Rows, each with roughly how far along a hidden order it lies (0 to 30)
In the rows, 128 means zero.
162 138 135 139 179 123 112 122 160 140 76 176 146 112 164 129 115 89
 113 173 126 124 129 97 147 147 194 155 89 143 133 155 113 101 149 145
 85 131 135 134 136 127 128 109 134 197 169 114 93 142 | 3
130 114 124 138 96 112 114 123 148 104 106 157 78 143 81 109 156 114 126
 115 145 147 116 105 129 130 206 113 136 71 106 226 125 107 91 137 135
 105 144 148 113 131 138 104 131 255 94 160 104 155 | 22
129 112 124 135 103 124 126 115 138 89 106 118 80 141 59 92 152 132 129
 94 141 138 143 132 136 120 198 121 144 113 111 198 146 95 96 129 146
 119 158 161 136 112 131 119 131 176 118 153 98 142 | 23
169 130 126 149 179 128 114 124 170 131 63 189 126 114 155 123 126 77
 100 198 128 132 122 80 147 157 229 157 82 116 131 204 122 98 144 151
 104 107 131 146 117 124 128 112 133 254 159 127 89 144 | 3
173 127 115 144 165 118 121 146 109 131 107 141 129 134 111 165 98 113
 103 196 114 138 80 69 148 143 149 136 121 145 136 166 108 72 131 125
 135 126 107 127 125 139 110 116 126 238 143 110 128 174 | 0
162 119 137 145 101 112 130 127 128 95 101 153 50 153 63 103 153 146 139
 88 147 156 107 101 142 125 221 110 131 73 115 195 148 85 95 122 129 131
 127 164 102 113 148 107 131 255 104 146 125 155 | 25
144 124 116 146 96 114 149 141 122 101 142 141 73 158 51 120 144 175 164
 98 133 157 98 107 135 135 201 97 143 80 133 179 164 107 97 123 156 128
 113 157 87 122 145 132 117 216 75 142 161 140 | 27
128 123 131 133 147 129 128 124 152 126 110 155 117 123 144 114 140 116
 126 135 139 136 137 124 132 136 173 132 104 111 122 153 144 143 136 138
 119 114 129 140 115 129 136 129 135 153 129 134 112 115 | 13
152 123 142 138 106 118 138 124 124 94 112 155 63 148 64 96 152 155 156
 82 148 149 113 120 141 127 207 109 125 79 118 195 163 105 107 120 132
 140 127 166 112 109 151 129 135 188 106 143 130 134 | 27
146 145 91 144 180 137 131 137 161 144 97 156 147 131 131 138 121 102
 125 194 102 117 111 97 139 159 190 142 114 143 149 154 130 105 125 154
 134 104 138 134 91 130 122 123 107 203 117 121 126 139 | 3
112 136 86 141 177 141 118 124 195 155 94 147 164 113 173 117 138 77 108
 214 115 106 150 116 115 159 183 158 104 127 136 183 127 154 124 176 136
 73 148 124 93 141 121 129 110 158 115 144 101 117 | 3
149 107 154 133 96 108 118 118 138 100 111 162 64 136 92 99 155 127 130
 79 168 164 121 111 136 123 184 115 112 63 94 196 138 117 124 123 119
 124 125 147 131 127 159 113 152 238 123 151 103 142 | 26
157 141 107 147 179 136 140 136 146 140 97 153 157 125 143 136 112 115
 121 184 109 125 121 102 143 152 192 143 102 153 150 152 139 113 143 140
 127 118 121 140 109 123 121 135 117 148 137 115 126 128 | 5
159 137 155 132 102 111 138 137 99 125 150 160 65 146 89 138 126 175 179
 79 143 150 88 114 133 129 133 96 134 81 134 119 141 108 124 107 104 167
 92 134 122 119 154 118 131 228 101 117 164 138 | 29
152 148 86 153 174 148 134 136 148 130 70 148 142 143 104 125 126 107
 136 196 98 112 119 99 147 154 236 144 130 163 166 168 140 81 112 158
 139 119 144 149 84 111 118 122 95 213 117 122 134 144 | 2
140 120 125 138 90 113 141 135 125 103 148 145 78 147 83 112 147 163 158
 102 143 156 108 111 127 133 158 104 134 65 119 157 152 129 106 123 145
 125 114 147 101 132 146 130 127 216 82 144 146 130 | 28
143 111 133 134 93 107 129 136 105 101 138 124 76 143 75 129 133 147 127
 106 139 159 100 101 137 122 143 112 139 93 109 173 132 97 108 111 147
 125 117 143 122 133 125 120 136 213 115 141 131 159 | 23
157 120 133 139 116 119 130 129 102 93 96 128 81 148 62 116 134 138 131
 108 130 147 114 110 152 120 205 124 141 121 121 180 141 41 104 115 135
 139 136 161 116 110 125 114 134 192 144 128 119 164 | 20
127 117 149 131 104 111 131 128 136 126 149 158 89 125 133 119 145 145
 142 114 157 152 118 115 118 130 134 112 107 71 108 169 143 172 133 125
 125 124 107 126 115 138 151 132 153 187 103 142 132 116 | 30
111 120 96 143 95 132 143 127 139 86 107 106 77 163 54 84 164 141 145
 102 124 133 143 132 133 126 226 113 165 103 127 200 170 101 72 136 174
 99 168 174 94 107 132 133 106 166 79 160 126 134 | 23

Part 2:
122 97 109 153 126 150 41 123 120 129 127 142 130 142 131 138 176 132
 134 122 131 146 138 115 156 124 139 87 110 126 121 138 116 | 8
126 102 102 179 126 141 42 139 121 133 129 123 115 148 142 142 162 86
 126 132 132 160 156 115 161 125 162 63 121 115 103 152 104 | 15
123 105 103 156 126 147 94 117 130 123 129 155 135 142 129 138 163 148
 139 123 142 144 139 120 153 128 147 102 92 133 130 126 122 | 8
128 111 114 166 115 141 62 157 123 141 150 95 78 138 160 127 158 68 132
 137 138 183 148 115 161 122 185 72 145 109 98 166 114 | 23
123 100 113 144 124 143 120 133 123 124 127 144 124 141 125 140 169 125
 132 130 131 143 130 122 122 122 137 91 125 128 131 125 120 | 4
125 123 111 190 123 128 53 159 140 137 156 102 85 153 144 128 173 54 135
 159 150 180 162 119 150 127 176 79 108 106 110 148 112 | 21
127 111 112 180 123 139 52 131 125 137 140 95 100 143 143 133 166 88 128
 138 143 166 149 117 173 127 165 76 113 115 100 148 102 | 18
122 98 92 168 120 157 127 140 126 130 139 185 137 134 131 138 187 142
 137 115 131 136 147 118 154 126 137 88 138 128 132 138 121 | 10
121 109 114 159 126 150 137 116 127 128 136 154 138 140 126 137 166 150
 140 120 143 147 139 120 154 128 141 99 95 136 138 126 116 | 9
124 116 112 184 129 131 63 120 135 128 130 130 125 155 131 135 169 96
 136 143 152 154 154 115 144 130 155 89 85 126 108 120 109 | 12
121 102 78 164 119 154 112 154 132 128 143 217 138 143 120 142 208 122
 137 119 130 141 150 116 142 127 135 68 139 125 136 143 139 | 11
126 111 112 180 121 138 32 136 124 139 136 107 102 141 142 137 157 82
 129 134 148 159 155 117 167 125 166 78 124 112 101 154 102 | 18
121 113 114 162 129 134 124 110 135 121 131 155 132 150 126 137 175 137
 146 134 151 140 145 121 145 129 147 107 68 139 120 110 114 | 7
126 120 115 181 121 141 72 156 127 144 151 99 84 140 152 128 163 49 133
 141 143 187 152 120 162 124 174 85 137 107 107 160 107 | 22
127 107 109 164 115 145 45 158 120 143 149 107 84 136 149 126 172 65 131
 141 136 174 153 118 161 119 180 69 168 108 104 175 110 | 22
123 106 109 145 121 164 129 117 112 133 123 154 151 131 133 139 149 159
 135 101 123 155 128 121 174 124 134 91 137 126 125 153 112 | 8
126 111 109 172 118 140 68 158 125 139 150 103 81 135 149 126 175 56 130
 147 139 173 160 117 155 122 170 68 157 111 114 163 109 | 21
127 107 118 171 120 143 63 130 122 139 138 107 94 138 139 133 161 84 129
 134 134 183 150 117 171 126 163 80 123 115 94 157 99 | 18
126 113 107 168 117 143 29 165 122 138 151 104 81 138 153 131 179 54 131
 148 137 175 156 119 155 119 175 71 168 107 104 168 106 | 22
123 108 112 166 125 144 80 124 129 127 132 131 123 151 133 139 167 110
 135 135 143 161 151 115 149 127 151 84 96 124 113 132 109 | 11
126 123 103 176 125 125 51 142 139 136 147 104 96 148 142 130 172 61 133
 157 149 157 162 119 147 129 181 69 103 110 104 139 110 | 19
130 123 135 153 119 122 125 143 130 138 157 68 67 155 161 131 160 86 140
 150 157 196 137 115 156 131 195 82 127 112 92 153 129 | 29
125 108 107 178 129 140 49 130 124 140 129 113 108 144 140 144 175 83
 129 136 137 163 166 112 157 127 161 70 113 115 95 155 108 | 15
128 112 128 161 116 135 76 146 121 140 154 95 77 140 164 129 157 87 134
 144 141 185 148 117 160 125 186 81 144 106 89 168 120 | 25
126 105 106 185 124 137 20 133 125 132 133 126 112 148 142 142 172 73
 128 133 134 155 164 113 152 127 163 69 118 111 104 153 112 | 16
130 121 132 159 119 133 93 137 125 144 153 64 84 141 161 126 140 100 138
 139 144 184 138 117 169 127 183 116 110 118 88 163 113 | 26
122 100 103 164 125 146 82 126 122 127 130 133 120 144 136 139 172 113
 133 129 136 155 146 119 152 125 150 83 103 123 117 140 109 | 11
125 102 112 176 128 134 60 132 130 131 134 136 122 140 131 143 141 100
 132 139 143 154 157 117 155 128 155 83 95 122 114 136 106 | 13
130 116 127 160 119 125 81 163 130 133 158 90 56 154 169 135 171 66 138
 159 154 179 137 114 146 129 195 54 143 104 92 162 146 | 29
129 121 133 163 118 124 81 152 130 136 158 81 66 151 167 136 152 78 139
 152 155 172 143 110 152 130 194 66 136 110 89 148 142 | 30
123 118 122 139 126 135 132 113 126 127 130 131 132 137 122 134 143 137
 132 126 138 145 134 121 145 127 131 115 107 133 128 118 115 | 4
127 116 112 127 122 135 103 151 116 124 123 153 126 124 135 139 157 118
 126 126 115 130 134 121 120 116 134 91 175 114 130 145 139 | 0
120 102 101 156 122 147 107 142 124 117 129 167 131 147 128 145 200 108
 135 130 136 150 155 117 128 121 144 74 126 125 124 127 126 | 6
127 115 112 157 123 136 103 141 124 124 127 143 123 128 141 131 134 110
 125 127 123 126 132 127 127 124 138 119 152 116 135 132 134 | 0
129 134 139 161 119 114 107 139 137 133 164 76 88 166 170 130 154 83 143
 161 167 187 140 112 139 134 203 69 113 110 90 152 145 | 30
